[128 = 0]
[126 128 114 132 116  65 126  97 120 114 127 124 133 125 118 133]	(34) [30]
[146 138 109 133 123  62 127 135 129 123 126 123 117 128 125 125]	(34) [20]
[132 132  90 126 122  29 140 118 116 118 144 132 124 124 128 123]	(33) [13]
[119 130 121 119 121 106 134 109 130 128 130 127 127 122 126 133]	(31) [16]
[135 129 105 141 119  86 123 126 139 144 125 118 119 129 129 124]	(34) [30]
[164 152 125 125 124  71 129 131 132 127 119 132 161 145 126 121]	(33) [13]
[144 134 112 137 124  81 126 118 126 130 155 126 135 128 128 133]	(33) [13]
[126 134  88 125 119   4 113 111 120 119 109 133 132 130 131 126]	(31) [21]
[128 123  91 122 114  36 166 122 121 120 117 113 136 153 131 135]	(34) [30]
[128 116  93 131 127 113  60 129 135 131 134 129 135 134 123 134]	(26) [27]
[140 119 108 104 126  52  96 117 125 139 124 133 164 122 130 135]	(31) [21]
[131 137 118 133 121  90 122 127 134 129 120 133 129 132 126 128]	(26) [27]

[142 122 127 116 127 127 128 123 129 127 128 132 129 129 115 133]	[221] <19>
[130 122 121 120 128 130 115 121 130 135 128 140 129 127 119 132]	[228] <15>
[140 125 133 124 128 131 131 123 126 125 134 138 130 133 128 129]	[218] <30>
[128 115 130 119 130 132 132 125 127 126 130 135 133 131 129 125]	[218] <30>
[123 115 126 122 125 127 134 124 129 130 134 128 126 127 129 128]	[218] <20>
[122 118 129 123 126 125 136 125 126 127 130 131 135 128 127 121]	[228] <28>
[120 118 128 127 124 125 127 124 128 123 130 133 127 129 133 125]	[228] <15>
[137 118 120 122 128 119 132 126 129 132 124 139 124 127 129 125]	[218] <20>
[123 116 122 117 130 119 131 124 128 123 124 141 130 130 112 127]	[221] <19>
[129 120 122 120 120 125 132 124 124 129 128 138 125 126 124 122]	[228] <28>
[134 113 129 119 129 124 136 126 128 124 127 133 132 130 123 120]	[221] <24>
[129 124 130 123 129 130 130 126 127 128 130 138 130 129 125 129]	[218] <30>
[133  91 120  97 129 123 127 114 134 128 124 150 113 133 124 135]	[218] <20>
[133 117 126 122 131 127 129 123 131 125 126 139 127 129 130 127]	[218] <20>
[129 113 127 119 129 129 131 123 129 124 116 129 125 131 125 127]	[221] <24>
[135 119 131 120 130 125 131 128 128 129 124 143 126 129 130 127]	[218] <30>
[125 117 121 123 129 126 131 124 124 129 124 132 123 130 128 121]	[228] <28>
[126 118 127 126 130 124 134 126 128 130 127 132 128 134 129 122]	[228] <28>
[138 124 126 126 131 122 134 124 128 126 126 145 135 127 120 122]	[221] <19>
[134 115 120 115 131 126 137 122 125 126 129 141 130 127 125 122]	[228] <15>
[127 119 125 127 133 127 122 125 129 127 128 134 128 127 124 125]	[228] <15>
[126 121 124 127 129 127 125 122 131 128 126 133 127 128 127 124]	[228] <15>
[127 115 131 120 127 127 131 128 129 130 129 134 131 131 129 127]	[218] <30>
[136 121 122 116 128 125 129 123 126 129 106 145 128 125 118 126]	[221] <19>
[124 110 126 123 127 126 130 122 126 124 130 130 130 132 138 119]	[228] <15>
[134 125 128 119 128 125 137 125 135 124 125 135 129 129 120 131]	[221] <19>
[132 122 117 120 129 127 130 128 128 130 122 130 128 129 127 128]	[221] <24>
[127 126 126 125 130 127 123 125 128 127 131 130 132 131 126 128]	[228] <15>
[128 126 128 126 129 120 130 126 127 126 125 131 130 125 126 124]	[221] <24>
[129 134 120 133 129 124 129 125 126 126 132 144 131 127 128 120]	[228] <28>
[131 128 123 122 129 129 129 130 134 125 127 144 132 128 120 129]	[221] <24>
[133 122 125 123 126 127 131 125 129 124 129 138 124 129 129 126]	[218] <30>
[126 122 130 131 131 124 132 129 126 125 132 125 128 133 136 123]	[218] <20>
[133 126 128 116 128 127 123 124 133 128 135 140 130 135 125 135]	[218] <30>
[128 122 120 116 131 129 124 123 127 128 129 139 123 134 125 126]	[228] <28>

[125 129 130 128 125 126 130 130 125 129 130 128 127 127 131 130]	<67> [243]
[126 135 127 128 127 124 124 129 126 131 128 127 126 129 128 129]	<58> [246]
[117 122 129 132 127 124 127 125 126 127 129 125 128 129 131 130]	<58> [248]
[125 138 127 126 124 126 128 131 129 132 130 131 126 127 126 124]	<67> [227]
[136 134 128 127 126 122 125 130 127 131 133 126 124 131 128 127]	<58> [246]
[115 122 129 133 129 125 126 128 126 127 125 121 131 127 127 130]	<58> [248]
[120 127 128 128 125 129 122 128 130 126 126 128 129 130 131 124]	<69> [241]
[130 128 126 130 128 126 126 126 128 127 129 129 129 124 129 124]	<59> [240]
[135 141 129 122 125 130 123 129 129 130 131 133 126 132 131 123]	<69> [229]
[127 124 127 132 127 126 130 125 128 129 128 131 128 126 132 128]	<59> [239]
[132 127 128 128 127 132 129 124 126 125 128 129 130 125 129 128]	<59> [240]
[133 127 128 128 127 126 131 125 128 125 129 133 127 123 130 127]	<59> [239]
[126 127 126 130 128 127 129 124 128 121 126 131 129 124 131 124]	<59> [239]
[123 128 128 126 128 129 131 128 128 128 125 126 129 129 130 122]	<69> [241]
[136 127 128 129 117 129 128 126 117 134 130 129 127 125 129 129]	<59> [239]
[140 135 128 128 129 126 127 128 129 129 132 130 124 124 131 125]	<59> [240]
[127 125 129 129 129 129 130 123 127 124 129 128 131 123 130 130]	<59> [239]
[121 131 128 123 122 128 126 130 129 128 127 128 126 129 129 128]	<67> [243]
[125 129 127 125 123 125 128 130 129 131 129 124 128 126 126 128]	<67> [227]
[125 127 127 132 128 124 130 127 127 129 129 124 126 129 130 128]	<58> [248]
[136 132 127 126 129 130 125 128 133 130 129 131 126 130 132 124]	<69> [229]
[125 126 126 130 128 125 125 130 128 131 132 133 128 127 128 130]	<58> [246]
[128 128 123 128 129 126 125 126 126 130 131 126 129 128 129 128]	<58> [248]
[138 134 131 125 126 125 126 127 130 128 127 130 127 126 129 124]	<59> [240]
[130 131 128 125 125 127 128 129 128 133 138 128 128 129 131 126]	<67> [227]
[124 131 129 129 121 131 128 132 126 131 130 124 127 127 126 127]	<67> [243]
[128 134 125 124 128 131 127 128 128 131 129 129 128 130 132 125]	<69> [241]
[141 133 128 127 126 128 125 128 130 127 133 131 125 128 129 121]	<59> [239]
[132 135 127 124 123 128 129 131 131 133 131 131 126 125 125 127]	<67> [227]
[129 126 131 131 126 128 129 125 132 126 133 129 129 120 130 127]	<59> [240]
[139 130 128 126 127 126 127 127 130 128 133 130 126 126 120 122]	<59> [239]
[123 123 130 131 128 128 132 124 128 125 129 126 129 120 129 129]	<59> [240]
[130 125 129 131 125 132 129 127 130 124 127 126 125 125 134 129]	<59> [239]
[119 128 128 129 128 126 125 124 127 131 125 128 129 127 132 128]	<69> [229]
[121 130 128 129 128 126 128 130 128 130 129 126 131 127 125 128]	<67> [227]
[130 136 125 129 128 123 127 128 127 130 131 125 127 130 128 127]	<58> [248]
[120 127 124 127 127 131 129 132 126 128 125 128 130 132 132 127]	<69> [241]
[128 122 129 131 127 126 129 125 128 125 129 127 128 122 130 128]	<59> [239]
[136 127 127 127 124 131 127 125 127 127 130 132 126 125 131 127]	<59> [239]
[121 127 131 126 126 128 130 137 127 131 128 129 128 125 127 128]	<67> [243]
[125 130 128 127 130 130 128 125 131 128 128 129 129 131 134 123]	<69> [229]
[126 127 126 125 128 132 127 130 127 129 127 131 129 130 130 127]	<69> [241]
[128 125 127 130 129 129 130 126 128 125 127 129 128 125 131 126]	<59> [239]
[116 122 127 132 131 127 127 127 124 129 129 123 131 129 130 129]	<58> [248]
[139 140 131 127 124 126 125 130 128 133 134 129 122 131 129 124]	<58> [246]
[118 123 128 131 130 123 128 127 126 132 129 123 128 127 126 127]	<58> [246]
[122 125 128 132 129 125 126 129 126 130 130 125 129 127 127 127]	<58> [248]
[129 123 125 130 127 123 126 132 128 129 129 125 127 129 129 130]	<58> [248]
[124 128 128 132 128 126 126 131 126 127 128 124 128 129 129 128]	<58> [248]
[126 130 127 126 130 129 127 127 128 127 126 130 130 131 131 127]	<69> [229]
[127 125 129 127 127 128 131 125 128 127 130 129 128 122 131 129]	<59> [240]
[127 127 128 129 125 124 128 130 127 130 130 122 127 129 129 129]	<58> [246]
[115 118 127 133 131 126 126 126 126 126 126 130 130 126 132 132]	<58> [248]

[124 129 124 129 128 126 124 127 139 125 129 127 130 130 129 120]	<228> (55)
[128 134 124 130 130 134 121 130 148 124 126 125 127 130 128 122]	<221> (51)
[131 132 125 130 132 128 121 129 135 122 125 123 129 131 128 122]	<228> (41)
[123 134 128 127 130 133 123 126 139 123 129 127 131 127 123 121]	<231> (65)
[131 131 127 128 130 128 123 131 139 124 122 127 132 132 128 120]	<221> (61)
[124 133 129 130 129 132 124 128 136 122 126 125 129 129 126 125]	<231> (53)
[126 130 118 128 126 129 120 127 137 127 125 127 132 131 129 126]	<228> (48)
[128 134 124 131 128 134 121 130 140 117 125 127 129 131 127 124]	<221> (51)
[130 124 128 128 130 128 120 121 133 126 126 128 130 131 126 122]	<228> (41)
[128 128 121 129 127 130 122 124 136 126 120 126 131 130 127 123]	<228> (55)
[129 135 124 127 134 130 124 128 143 122 126 124 128 129 125 123]	<221> (47)
[132 135 126 128 134 129 122 128 145 121 125 128 128 129 126 122]	<221> (47)
[130 134 127 130 131 130 119 125 137 122 126 124 129 128 120 125]	<231> (53)
[128 138 123 129 130 131 120 132 139 124 127 126 130 131 129 121]	<221> (61)
